Each row is followed by its class.
[-284    1 -120  407   99   68  228 -109 -205   39 -302 -110 -115  -60
  113    0   13  -87  -41 -200  -60  144 -126  100 -106  248 -250  -22
  -49  -79 -184  388 -120  -96   94  346 -190   96   96 -160  210  -77
  -55]  k_631
[  -8  134  -24  207   48 -579  -77   64  471  340  -42 -180  123   81
 -161  298  285   77   81  188 -229 -129  125  -41  141  230 -130  442
 -507  -65 -197   33 -123   27  277 -225   35 -217 -552  233   54 -339
   79]  k_203
[-365   19  -79  368  112   35  246 -123 -207   41 -291  -98  -57  -59
   68   14   31 -109  -38 -216 -129  143  -85  110  -12  266 -204  -75
  -75  -45 -208  445 -125 -106  165  339 -164   16   41 -196  180  -71
   17]  k_129
[-319   11  -20  385   87   35  312 -133 -134   29 -252 -162  -18  -53
   72    2  -14  -80    4 -195  -93  145  -58   69  -93  271 -189  -81
  -96  -34 -207  370 -158  -88   96  323 -166   67  150 -203  166  -52
   11]  k_350
[-183  235   10  354   -5 -176  373 -144  136  -99 -497  -89  -46  177
  154 -108  -96    1   17   60 -124  183  -53  -84 -343   85 -325  311
  -94   51 -295 -266 -182    1  -32   60 -207   -3 -219   69  -81 -689
   80]  k_427
[-341   35  -44  472  151  122  255 -107 -196  -53 -205  -29  -67  -48
   59   54  -34  -83  -61 -175 -115   26  -27   46 -112  285 -287  -10
  -26  -56 -216  493 -129  -95  111  330 -177   81  103 -186  205  -50
  -23]  k_504
[-386   15  -16  372   77   42  329  -97 -149   41 -245 -198  -97  -69
  111   40   41 -103   13 -210 -137   68  -77  122 -169  326 -206  -53
 -109  -74 -170  394 -158 -122  159  276 -136   13   72 -147  149  -15
  -21]  k_203
[-302   13  -45  369  110   78  130 -100 -201  -32 -298  -48  -80  -41
   61    8   28  -68  -42 -180  -92  138  -75   88  -54  258 -209  -40
  -77  -45 -197  391  -74  -65  134  387 -198   47  123 -165  227  -58
  -41]  k_350
[-350   17  -66  421  133   44  359  -97 -165   10 -245 -155  -73  -81
   77   46   22 -102  -41 -240  -71  141  -93  123 -106  289 -200  -72
  -30  -53 -192  371 -189  -95  155  361 -190   38  124 -178  192  -55
   27]  k_129
[-120   82  -31  641  329 -111   12 -105  -94 -267  114 -258 -105  -17
  120 -438 -198  199  -28  137   44 -180   24 -169 -176  359 -467  434
  -14 -482 -275  230 -342   27 -141  129 -180   81   89  -64   27 -349
  -80]  k_427
[ 352   25 -470   93  173  440  204 -150  -26  219 -140 -767   40  -58
   67  496   53  -27 -201  497  -93 -166 -292   84  108   -3  194  123
 -139   24  -29 -621 -173 -220   11  267 -215  228  639  -88 -155   48
  146]  k_260
[-535 -300  149 -217  215 -286 -248  -50   87  106  208  176  267  114
   -6  191   96 -150    2   48  187  -89  266  155  212 -134 -337  126
  437 -209 -141  175 -340  287  269 -119   65 -411 -501  187 -282 -143
  111]  k_427
[-406  256    9  530  415   71  132  -50  341   94  275 -280 -152   31
  -24 -174 -234 -138   94   82  -44 -159  176  198 -101  390 -382  555
  253 -247 -398  254 -216 -134  -53  166 -358  -50  -69 -216   45 -381
    8]  k_129
[-311    5  -70  436  120   93  387 -101 -148   26 -246 -130  -66  -11
   83   74  -41 -132  -27 -152  -96  122  -60  105 -108  245 -273   -9
    0  -44 -223  434 -141 -101  100  373 -196   94  137 -235  170  -44
   16]  k_504
[-412   46  159  611  599  378  226   -3 -382 -209   76   85  -75  -45
 -117 -672 -233  -65  -70   24  -49 -223  160   96  -18  297 -395  127
  383 -106 -483  402 -240   18 -354  255   50  -46  143 -113  168 -263
 -163]  k_631
[ -28  -76 -240  149  303 -252 -251   39 -517  109 -560  -85   36  239
 -204 -430  139 -118  -92   -3   -7  464 -517  212  374  -36  -18  261
 -270  -47 -139 -228  -95   34  285  320 -305 -157 -186  -58 -108 -459
  -76]  k_129
[-238  309 -107   76  -53 -109  399 -160  114   68 -729 -252  160  459
  270 -123  -92   35   27  186 -100  288 -178   43   98  185   73  152
 -233   30 -466 -269 -279  192  427  331 -433   59  -48 -137 -100 -161
   -1]  k_631
[-351   40  -60  509  134   24  345 -122 -184  -11 -306 -108  -86  -26
   38   17   -6  -87  -37 -256 -111  144 -100   98 -184  328 -289   -7
  -60  -46 -248  420 -164 -106  124  419 -209   91  145 -202  222  -61
  -20]  k_350
[ 135 -114 -219 -133  143 -139 -256  181 -210  -68   83  355    7  139
 -186   12  161  187 -113  130   95  293   49  325  351 -205  -72  135
  155  126   48  -77  -19  262  259  109  -41    1  -47  222 -150 -227
  -17]  k_260
[-348   -8   -7  444  138   64  232 -167 -145    6 -301 -105  -36  -68
   59   57   30  -45  -15 -180  -89  131  -87   43 -124  286 -269   14
  -65  -35 -247  467 -137  -95   88  379 -182   81  121 -213  197 -113
  -10]  k_260
[-323    5  -40  374  109  -27  273 -130 -147   42 -257 -171  -38  -14
   61   27  -29  -90  -28 -198 -140   99  -46   60 -123  300 -266  -12
  -66  -75 -275  417 -145  -92  150  284 -209   67   60 -176  160  -71
    1]  k_260
[-349  -16 -105  464  149   58  263 -142 -186   16 -290 -101  -62  -84
   92  151   31  -58  -37 -220 -102  115   -6   65 -140  271 -339  -51
  -54  -88 -289  483 -157  -97   90  372 -205   73  142 -217  195  -56
   -6]  k_260
[-257  -45 -109  429  153  108  270  -97 -196    2 -374  -46  -92  -79
   18  134   54  -89  -69 -213  -75  149 -163  116  -51  287 -196  -75
  -28   61 -158  407  -86 -101  127  503 -183   89  145 -217  251  -73
  -22]  k_203
[-189 -254 -443  566  148  211  668 -165  112 -183 -233 -146  203   85
  366  378 -158  -85  -88  -83  103   35   52   -9 -261 -281 -280  112
  340   34 -400  257 -305   97 -202  101  -23  -37  163 -580 -149  -76
   51]  k_427
[-269  -16  -49  370  114   32  393  -94 -139   41 -257 -189  -44  -23
   42  -26  -48 -114   15 -163 -132  134  -99   54 -159  310 -175  -55
  -61  -56 -259  319 -123 -125  134  350 -213  119  182 -192  191  -29
   12]  k_61
[-272  -47  -42  437  145    8  261  -72 -204   15 -234  -82  -97  -48
   -7  102   23  -82  -61 -219 -124   60 -106   72 -100  295 -243   14
  -93   38 -196  419 -104  -85  126  299 -152   72   66 -170  200  -97
  -26]  k_427
[-301   -8  -70  418  132  117  264 -119 -218  -25 -289  -97  -56  -53
   87   84  -39  -49  -61 -207  -39  222  -46   74 -149  227 -282  -50
  -10  -44 -218  460 -128  -59   94  394 -184   82  111 -213  179  -99
  -11]  k_427
[ -71 -243 -169  128   87  102 -182 -142  264  284 -232 -232 -198    8
   44  410  -20 -419 -161 -209 -109 -265 -191  475    2  147 -406   78
  215   73   -8 -179 -405 -255   87  227 -375  109  -96  199   76 -268
 -165]  k_427
[ -77  336  -99  456   15  156 -650   69  595  104 -191 -276 -402   95
  173   16   54 -182  -61 -198   -1  -91  -29  353 -199  259 -377   91
 -171  -66 -118 -362 -214  145   31  118 -343 -263  -28  297  -37 -330
  -11]  k_631
[-301  -12  -45  395  125   99  297  -98 -251   27 -328 -152  -91  -59
   71   26    2  -53  -39 -170 -100  114 -148   61  -87  273 -195  -38
 -124   -7 -221  413 -101  -84   94  327 -133   91  102 -227  210  -44
  -74]  k_61
[ -51  257 -105  229 -114  635  361  135   45 -209 -327 -224   36  298
  524 -274 -323  -22   11  284  -86  192  322  258 -378 -221 -348   21
  148   24 -204   71  -83  227 -345  -71  -14 -200  -90 -116 -431 -364
  -32]  k_504
[-382  -39 -126  489  147  133  368 -152  -88   30 -338 -133  -61   -2
  103   88  -56 -136   -5 -183  -95   91  -97   93  -88  270 -287  -67
  -40  -43 -263  485 -147 -128   96  401 -201   84  122 -313  206  -54
  -12]  k_61
[   2  355 -318  284   28 -266  136  -15  309  174 -584 -153  -62  296
  138   47  118  128  109 -115   82  449  176  415  189  -88 -539  197
  -95 -314 -281 -215 -199 -124   17  282 -212 -270 -294 -141  -39 -425
   78]  k_260
[-105  199 -586  539  318  -71  -65  271  -95   12 -172 -103 -130   87
 -139  197  132   43 -299   60  -62  381  -50  128 -323   58 -402  524
  -82 -218 -397 -188 -239 -209  103  151 -449  315 -390  -27   84 -537
 -326]  k_129
[-321   30  -44  453  146   51  255  -87  -88   53 -267 -109  -68  -19
   22   13  -27  -71  -25 -179 -121  123 -114  100  -99  305 -212   -1
 -112  -57 -247  390 -129  -98  163  360 -175   67   78 -199  218  -50
  -41]  k_61
[   4  318  404  222  199 -320 -359 -114  242  -14 -224  126  167  214
  -27   96  -46  -18  -15  -16 -128  -10 -100   30 -263  243 -416  750
 -412   18 -304 -410 -235 -235  -78   65 -367  -70   39  106   32 -598
 -233]  k_350
[-353   -5  -58  451   94  106  360  -88 -161  -23 -316  -55  -78  -43
  115   75   10 -110  -15 -204  -40  162  -82  105  -96  250 -252   -7
  -47  -48 -179  446 -146  -73   95  369 -169   76   83 -233  216  -88
  -43]  k_504
[-287  113 -254  212  281  532  248  -38 -108   45 -363 -286  -53  246
  370  113   13 -341   32  261  -15 -165 -144   22  183  159 -225   11
  452   89 -142  454 -137  -65  -94  471 -145  -59  103 -340 -124   -4
  -45]  k_260
[ -49 -142 -495 -150   32 -183  -74  -96  120  119 -307 -304  316 -111
   98  705  331 -136 -195  -17  156  157 -111  160 -165 -296 -144  -87
  110 -129 -324   56 -228  143  125  135  -86 -140 -317   21  -95   35
   70]  k_260
[-361   14  -71  480  189   53  436  -65 -215   36 -245 -135  -61  -40
   58   78    7 -154  -46 -210 -137   41 -133  100  -92  312 -197  -11
    7  -22 -217  400 -153 -115  173  372 -162   46  102 -231  188   12
    9]  k_129
[-179   12 -149  389   83   12 -250  -53  357  322 -188 -348 -297  130
 -209 -242  121   48   84 -105  -79   17 -336  395  201  207  -80  438
 -164   58 -200 -110 -110 -173   54 -118  -90   33 -282  -77 -104 -490
 -138]  k_203
[  -2   25 -175  134    6 -368    1 -136   95  278   20  -20  108   32
 -184  -83 -100   74   56  362 -176   17  -53 -108 -233 -191 -258  582
 -360  -40 -340 -206   27 -101 -231 -231  -66  267 -125  -79   29 -153
 -244]  k_260
[-340  -36  -57  390  144   -8  342 -160 -100   30 -264 -107  -37  -43
   26  148  -32 -112    7 -184  -94  120  -94   91  -73  270 -249  -57
 -123  -50 -207  408 -159 -106  115  338 -149   52   96 -198  176  -51
    9]  k_427
[-214  -38  -29  278   49   10  291 -122 -135   33 -280 -153  -67  -52
   10   56  -29  -65   -8 -175 -109   98  -83   68 -130  256 -156  -36
 -129  -11 -189  307  -94 -102  154  269 -144   63   76 -150  187  -43
  -12]  k_427
[-278  -21  -56  388   96   35  241  -99 -173    2 -283 -115 -123  -81
   34   96   70  -94  -39 -253  -76   89 -130   92 -103  292 -215   -4
  -80    1 -187  390 -118  -98  104  324 -150   85   71 -169  233  -58
  -34]  k_504
[-354   -1  324  323  200   23   89 -121  -78 -124   41  227   26    4
  -43 -209  -86  -65   76   21 -251  -83  395   78 -213  232 -415  177
 -239 -122 -505  100 -125    5 -114  -44 -168  139  285   32  161 -327
 -119]  k_631
[ -75  -64 -685  424  395    5   13 -224 -319  131 -165  122 -113  -78
 -296  382   13    2 -336  -83 -181 -108  110 -107  118 -118 -390  167
   39   74 -477  112 -122  -45  -93  214 -232  -48   43 -263   40 -242
   74]  k_203
[ -43  261 -271  528  404  168  105  -57  -77  -28 -141  118  115  104
 -317  -40 -191  -89 -168  378    3 -395  -59  -95   15  122 -295  399
  193 -298 -497  230  -79 -206  -89  313 -140  -27  105 -190  235  131
 -134]  k_61
[-104  274  -52  149   28   50   66 -183  899  151  217 -488  226   21
  150  525 -334  -15  140  153  -20  -34  147  158 -308  267 -253  342
 -288   68 -296  136 -305  -65   35  -31 -146   23  -90  -13 -168 -311
  131]  k_427
[-358   19  -54  422  134   63  329 -107 -128   28 -313 -158  -84  -24
   83   87   -2 -123  -13 -223  -83  154  -37  115 -175  309 -314  -37
   -6  -12 -203  481 -156 -118  105  414 -230  100    9 -215  213 -106
  -32]  k_203
[-380   17  -79  503  126  112  349 -148 -106   57 -309 -193  -59  -12
  142   75   -9 -157    7 -202 -123   73 -132  118 -105  331 -244  -35
  -70  -73 -206  395 -192 -151  150  395 -213   41  207 -232  163   -1
   30]  k_129
[-357 -101  410  218  402  621 -197   -6   47 -142  131  447  434 -144
   47  197  -20 -299   84  -83  140 -259  263   30 -404   85 -109  -48
  174  213  -90  601   33  -58 -147  -75   14  -14   25 -101   85 -402
 -183]  k_61
[ 344  270 -345  405  105   -8  322  211  131  115 -184 -505   94  121
   -2   87  176 -172 -121  373  -91  -10 -130   41 -331  109 -122  483
 -100  -80 -385 -189 -196 -232   52  313 -435  116  317 -210  123 -116
  -96]  k_61
[ 211  297   63   50  -19 -349 -781  -87  383  288 -309   18   37  158
 -147 -242  113   73   10  262   87  189 -178  -50 -105  -21 -225  744
 -150  105 -418 -117  111  -67   14   50 -299  -39 -148   34  199 -532
 -242]  k_61
[-480  294  414  549  106  550 -274   41  103 -153  -43  425 -118  206
  305 -720    0   64   66  127   60  -15   90  249 -214    8 -205  489
  385  177 -118  296  -80  -77    9  152 -129  -18   45   -8   47 -568
 -176]  k_260
[-330   65  -29  445  136    5  251 -114 -136   23 -253 -157 -113  -50
   49   20    3  -54   -3 -220 -103  126 -106   93 -169  317 -285   20
  -75  -61 -265  373 -139 -112  139  342 -179  103   96 -171  202  -52
  -38]  k_504
[  34   48 -438   11  179  136  687   55 -322   77 -506 -561  234   69
  109  -84   34  157  -60  573  -41  363 -380  -13  -48   62  166  370
  -11 -153 -280 -203 -245  -56   42  474  -67   43  -89 -262 -246 -207
  -52]  k_350
[  73  -66  -81  126   13  239 -543  -17  334  293 -128   44 -373 -120
   10  643  268 -165 -116   90   58  -87 -241  276  163   40  -71  641
  211   76  129 -259 -118  -15   30  182 -166  -49  -69  312   34 -319
 -130]  k_427
[-310   15    7  342  104  173  264 -110 -236  -32 -275  -11  -41  -79
  126   93    3  -65  -25 -200 -117   94  -23   64 -143  296 -203  -53
  -92  -86 -179  422 -111 -101   83  346 -177   78  148 -141  198  -53
  -38]  k_61
[-248   15  -75  348   34   -6  254 -103  -71   54 -276 -138  -59  -27
   82   97   -9  -71  -11 -179 -114  137  -61   72  -70  268 -189  -24
 -121  -73 -243  390  -93  -77  145  283 -186   61  127 -172  196   -1
   -6]  k_260
[ -43  563 -571  462  -62  -36  176 -137  302  -21 -229 -356  -28  391
 -127 -371 -416  213  -48  179 -174  496  158   21   54   59 -421  261
   63 -561 -563  -53 -229 -252  157  254 -284  103 -186 -140 -267 -204
  295]  k_260
[-310  -67 -153  329  140  105  294 -134 -195   11 -257 -163 -131  -60
   39  106   30  -92  -43 -178  -89   38  -84   98  -40  285 -205  -69
   25  -56 -181  403 -121  -97   93  381 -146   73   92 -174  185  -15
   21]  k_350
[ -80  339  341  344 -115  -85 -498 -325  245  -40 -638   80 -112  145
  176 -346 -109  -86   43   82  118  129 -286  169   96  145 -416  436
 -160 -334 -139 -209  -90  -60  -90  438 -335   36   -8   91  135 -479
  -28]  k_260
[-378   38  -36  452  129   27  413  -86 -195  -21 -252 -137  -43    1
   58   14  -48 -103  -28 -216 -105  146  -36   82 -178  296 -286   -6
  -29  -69 -279  460 -165  -78  109  336 -190  125   57 -228  196  -50
  -51]  k_350
[-107  302 -194  390  277  509   50 -100 -147 -173 -285  302  118  137
  330 -319 -359  -45    9  201   52  171  -54  -77 -257 -116 -349  191
  303  -78  -91 -105   58  -60 -314  477 -122 -154  389 -276 -184 -345
  -22]  k_350
[-180  -29  135  282  207  220 -516 -238  -36  104 -299  468  137  -19
 -189  182  121 -263  -61  -83 -172   78 -269 -182 -383  273 -200  469
 -152  296 -161  350  111 -242  -45  323 -496  498    7 -107  194 -729
 -302]  k_350
[   9  407  175  404  147 -220  602  179  651  166   23 -440  340  240
   76  146 -233 -142  119   86 -232 -225  367   63 -432  234  -98  336
 -220  -95 -343 -639 -500  -71   62 -183 -180 -173 -333  328  -95 -174
  167]  k_203
[-383   85  -12  495  162   27  384  -92 -145   47 -239  -81  -41   -9
  120   35  -21 -104   -7 -246 -104  121  -27  100 -191  324 -276  -31
  -88  -74 -230  448 -167 -125  124  326 -200   60   87 -196  178  -86
    6]  k_631
[  15   47  232 -173   17 -282 -195 -115 -196  116   51 -227  318 -149
  211 -253  271  -77  155  -59  125 -108    7  -22   14  108  136  163
  105   19 -233   64  -44  205  118 -221    9 -167  197  152  -71 -157
   93]  k_260
[-304   41 -108  409   91  -17  267 -107  -90   34 -316 -154 -107  -16
  121  133   36  -93  -22 -217 -123  106  -42   92  -83  301 -314  -32
  -90  -90 -242  374 -135  -95  112  388 -216   46   85 -204  198  -69
    5]  k_350
[-344  -45 -108  454  109  128  316 -157 -138  -23 -322  -87  -55  -54
  175  135  -31 -145  -24 -228  -96   70  -87   46 -198  266 -290 -104
  -29  -25 -233  450 -171 -118   65  406 -194  102  167 -242  170  -44
   -4]  k_427
[ 171  276 -245 -168  -92 -194  175  195    5   77 -571 -148   -2  194
  268  352  192 -112  152  155 -229  382 -106  123 -363  -19  -89  140
 -554  -77 -373 -524  113  -31   91  176 -502  122  221    0   95   29
 -374]  k_427
[-249   18  -42  369   77  -28  242  -84 -150    4 -279 -103  -78  -47
   21   19   26  -90  -32 -234  -96  126 -102   66 -106  259 -182   -8
  -72   11 -198  361 -104 -106  134  283 -169   48   49 -155  195  -93
  -21]  k_203
[-320   74  -91  452  113   51  335  -61 -155   -6 -305 -150  -87  -12
  118   17   -1  -84  -33 -211 -125  146  -78  108 -113  303 -244  -29
  -91  -63 -242  426 -124  -76  119  340 -190   49   35 -196  190  -91
  -13]  k_504
[-333  -27 -111  348  133  100  331 -149 -243   35 -292 -170  -21  -35
   63   95    2  -89  -46 -118 -142   51 -107   64 -105  234 -221  -54
  -45  -58 -218  407 -132 -123  144  332 -131   85   97 -187  146   36
   -9]  k_260
[-271  225 -353  507  299  -22 -460 -163  323  225 -128  -25 -169  -67
  121  155  232 -309 -108 -273   -6 -425  -19  110   83  242 -209  435
  136 -246 -442  -72 -127 -217   31  218 -475 -294   66 -217  247 -306
   29]  k_350
[-289   38  -49  425   93   25  263 -104 -151  -15 -276  -49  -83  -55
   47   20  -33  -97  -28 -252 -102  106  -69   88 -164  253 -232  -47
  -96  -22 -208  350 -129  -88  113  331 -172   46   96 -168  177  -47
  -13]  k_203
[-428  -42  -38  456  189  139  195  107   95  142  161 -422  -28  121
   32 -323 -134   18  -22  330  -25 -154   -9  199  196  223 -233  271
   81 -191 -224  174 -340   -2  104   93  -44    1 -129  -29  -42  -80
   17]  k_260
